Below are the code and all the weights of a small trained network. Each question names an input and a class and asks about switching units off, where a switched-off unit gives its printed mean instead of its output.

import numpy as np


def w(rows, s, z=0):
    codes = np.array(rows[::2]) - 128.0
    scale = np.full(codes.shape[1], s)
    scale[-1] = z or s
    return codes * scale


def norm(h):
    return h / np.sqrt((h * h).mean(-1, keepdims=True) + 1e-5)


def f(y):
    return np.maximum(y, 0)


def log_softmax(a):
    a = a - a.max(-1, keepdims=True)
    return a - np.log(np.exp(a).sum(-1, keepdims=True))


def net(x, mask):
    res = np.array(x, float).reshape(1, 3) / 4 @ E
    u = 0
    for l in range(2):
        y = f(norm(res) @ A[l][:, :-1].T + A[l][:, -1])
        res = res + np.where(mask[u : u + 7], y, B[l][:, -1]) @ B[l][:, :-1]
        u += 7
    return log_softmax(norm(res)[-1] @ U[:, :-1].T + U[:, -1])


A, B = {}, {}
E = w([
[14,180,151,104,194,50,141,155],'x0',
[210,195,132,181,146,61,122,11],'x1',
[140,70,103,3,38,91,214,136],'x2',
],0.0024)
A[0] = w([
[145,129,133,133,137,253,19,181,3],'L0N1',
[47,68,139,147,134,167,117,180,104],'L0N2',
[243,151,116,126,113,185,135,86,128],'L0N3',
[85,109,154,120,141,157,145,187,142],'L0N4',
[136,78,133,122,123,240,122,222,147],'L0N5',
[148,98,155,153,143,107,46,94,98],'L0N6',
[172,134,106,84,113,56,204,79,69],'L0N7',
],0.0041,0.0044)
B[0] = w([
[33,126,234,182,86,129,207,106,178],'L0N1',
[132,118,30,205,85,177,151,141,207],'L0N2',
[110,86,35,156,130,180,190,160,217],'L0N3',
[152,140,63,121,147,207,140,150,208],'L0N4',
[164,177,255,88,147,26,68,71,253],'L0N5',
[200,157,166,165,144,130,172,149,168],'L0N6',
[15,105,180,99,36,129,77,96,193],'L0N7',
],0.0042,0.0035)
A[1] = w([
[94,170,152,208,168,131,69,151,140],'L1N1',
[95,126,152,148,135,210,83,222,115],'L1N2',
[177,42,125,88,62,132,67,82,57],'L1N3',
[158,86,148,18,132,144,153,217,153],'L1N4',
[187,48,254,118,114,169,88,156,89],'L1N5',
[102,128,87,64,105,75,212,139,69],'L1N6',
[201,112,127,190,128,183,120,153,1],'L1N7',
],0.0053,0.0015)
B[1] = w([
[157,123,85,52,125,94,187,129,255],'L1N1',
[54,110,81,105,98,141,97,144,212],'L1N2',
[168,181,82,1,164,139,175,190,198],'L1N3',
[206,136,143,193,248,157,95,125,223],'L1N4',
[88,150,208,97,91,39,61,116,198],'L1N5',
[105,85,199,242,113,169,112,110,216],'L1N6',
[100,104,144,197,46,111,32,116,179],'L1N7',
],0.0051,0.0044)
U = w([
[56,140,220,122,60,44,99,84,176],'0',
[171,130,78,213,79,131,91,92,171],'1',
[55,162,5,91,138,123,119,181,92],'2',
[139,196,96,124,220,34,197,79,3],'3',
[212,137,176,55,170,116,81,166,141],'4',
[152,96,65,72,70,186,223,100,111],'5',
[106,83,151,176,207,196,138,153,149],'6',
],0.013,0.0023)

Each question gives the input, the list of numbers given to net, and the class t.
The units are the neurons (one row each of A and B). Each row of codes is followed by its name. A weight is (code - 128) times the scale printed after its matrix; where a second scale follows, it is the last column's (A, B and U).
mask holds one flag per neuron, layer by layer. A switched-off neuron (its flag False) gives its mean, the last column of its row in B, instead of its output. The means were averaged over made-up inputs and are rounded, as every weight is.
A unit's drop is (log p(t) with every unit on - log p(t) with that unit switched off) / (log p(t) with every unit on - log p(t) with every unit switched off).
The circuit of an input: a set's keep is (log p(t) with only the set's units on - log p(t) with every unit switched off) / (log p(t) with every unit on - log p(t) with every unit switched off). Starting from the 12 units with the biggest drops (on a tie, the unit counted first), units are removed one at a time, each time the one whose removal leaves the highest keep (on an exact tie, the one counted first), for as long as the keep stays at least 0.8.
circuit, biggest first: the units of the circuit, biggest drop first
unit that matters most: the unit with the biggest drop
k most important neurons: the k neurons with the biggest drops, biggest first
k most important neurons of layer l: the k neurons of layer l with the biggest drops, biggest first
drop when u is switched off: that unit's drop, to one decimal
input [3,1,-7], class 3: 3 most important neurons : [L1N1 L0N3 L0N2]
input [0,5,2], class 5: 4 most important neurons of layer 0 : [L0N7 L0N5 L0N1 L0N3]
input [1,-8,5], class 6: circuit, biggest first : [L1N4]
input [8,0,3], class 6: circuit, biggest first : [L0N5 L1N6 L1N5]
input [-8,-1,1], class 4: circuit, biggest first : [L1N3 L1N5]
input [-6,0,-6], class 0: circuit, biggest first : [L1N5 L0N1]
input [1,0,2], class 6: 3 most important neurons of layer 0 : [L0N5 L0N1 L0N2]
input [-1,-7,-2], class 0: 2 most important neurons : [L0N5 L1N5]
input [7,-1,-8], class 2: 2 most important neurons : [L0N5 L1N2]
input [0,-7,-5], class 0: 3 most important neurons of layer 0 : [L0N5 L0N1 L0N3]
input [2,-7,7], class 6: 2 most important neurons : [L1N6 L1N4]
input [-1,-2,7], class 4: 2 most important neurons of layer 1 : [L1N4 L1N3]
input [-1,0,-7], class 0: 2 most important neurons : [L0N2 L1N4]
input [-4,4,2], class 5: circuit, biggest first : [L0N3]
input [-8,-7,1], class 4: 2 most important neurons of layer 1 : [L1N3 L1N4]
input [-7,6,4], class 5: 2 most important neurons : [L1N3 L0N3]
input [0,8,3], class 5: 4 most important neurons of layer 0 : [L0N5 L0N7 L0N3 L0N1]
input [-6,0,3], class 4: 2 most important neurons of layer 0 : [L0N2 L0N5]
input [-7,-7,-7], class 0: drop when L0N5 is switched off : 0.1
input [3,-8,4], class 6: unit that matters most : L1N4
input [-1,-5,4], class 4: drop when L0N5 is switched off : 0.7
input [2,1,-5], class 3: drop when L0N4 is switched off : 0.4
